Below are the code and all the weights of a small trained network. Each question names an input and a class and asks about switching units off, where a switched-off unit gives its printed mean instead of its output.

import numpy as np


def w(rows, s, z=0):
    codes = np.array(rows[::2]) - 128.0
    scale = np.full(codes.shape[1], s)
    scale[-1] = z or s
    return codes * scale


def f(y):
    return np.maximum(y, 0)


def log_softmax(a):
    a = a - a.max(-1, keepdims=True)
    return a - np.log(np.exp(a).sum(-1, keepdims=True))


def net(x, mask):
    res = np.array(x, float).reshape(1, 3) / 4 @ E
    y = f(res @ A[0][:, :-1].T + A[0][:, -1])
    res = res + np.where(mask, y, B[0][:, -1]) @ B[0][:, :-1]
    return log_softmax(res[-1] @ U[:, :-1].T + U[:, -1])


A, B = {}, {}
E = w([
[143,158,145,251,185,168],'x0',
[233,236,165,76,152,187],'x1',
[92,111,83,117,221,64],'x2',
],0.011)
A[0] = w([
[50,48,109,165,79,125,108],'N0',
[116,82,150,88,50,128,252],'N1',
[158,160,164,120,9,120,175],'N2',
[146,154,187,196,137,169,174],'N3',
[147,138,149,70,102,141,2],'N4',
[149,117,117,91,51,150,160],'N5',
[69,84,154,172,58,83,150],'N6',
[130,82,98,98,112,70,117],'N7',
[88,89,95,42,124,124,101],'N8',
[156,141,86,45,127,67,110],'N9',
],0.011,0.0053)
B[0] = w([
[86,85,83,51,75,109,243],'N0',
[112,112,101,56,2,142,243],'N1',
[39,113,133,74,116,62,244],'N2',
[196,141,102,211,169,147,217],'N3',
[34,107,140,70,146,54,171],'N4',
[91,127,127,74,122,84,213],'N5',
[91,113,101,98,46,108,230],'N6',
[187,148,174,110,76,158,197],'N7',
[198,143,74,159,100,201,208],'N8',
[137,127,162,163,49,190,210],'N9',
],0.0087,0.011)
U = w([
[246,175,164,147,97,192,150],'0',
[134,182,169,116,172,107,5],'1',
[64,104,110,181,162,102,182],'2',
[29,118,140,69,76,107,153],'3',
],0.014,0.0028)

Each question gives the input, the list of numbers given to net, and the class t.
The units are the neurons (one row each of A and B). Each row of codes is followed by its name. A weight is (code - 128) times the scale printed after its matrix; where a second scale follows, it is the last column's (A, B and U).
mask holds one flag per neuron, in row order. A switched-off neuron (its flag False) gives its mean, the last column of its row in B, instead of its output. The means were averaged over made-up inputs and are rounded, as every weight is.
A unit's drop is (log p(t) with every unit on - log p(t) with that unit switched off) / (log p(t) with every unit on - log p(t) with every unit switched off).
The circuit of an input: a set's keep is (log p(t) with only the set's units on - log p(t) with every unit switched off) / (log p(t) with every unit on - log p(t) with every unit switched off). Starting from all 10 units, units are removed one at a time, each time the one whose removal leaves the highest keep (on an exact tie, the one counted first), for as long as the keep stays at least 0.8.
units of the circuit, in order: the units of the circuit, biggest drop first
unit that matters most: the unit with the biggest drop
k most important neurons: the k neurons with the biggest drops, biggest first
drop when u is switched off: that unit's drop, to one decimal
input [6,3,8], class 1: unit that matters most -> N8
input [0,3,7], class 1: units of the circuit, in order -> (N1 N0)
input [3,-2,6], class 2: units of the circuit, in order -> (N1 N2)
input [1,0,7], class 2: units of the circuit, in order -> (N1 N0)
input [3,-2,2], class 2: 2 most important neurons -> (N1 N2)
input [6,-4,5], class 2: 2 most important neurons -> (N1 N2)
input [-1,8,8], class 0: 2 most important neurons -> (N2 N9)
input [1,8,-3], class 1: drop when N4 is switched off -> 0.2
input [-2,8,-7], class 3: drop when N7 is switched off -> 0.0
input [0,3,6], class 1: drop when N3 is switched off -> 0.1
input [5,-3,2], class 2: drop when N1 is switched off -> 0.2
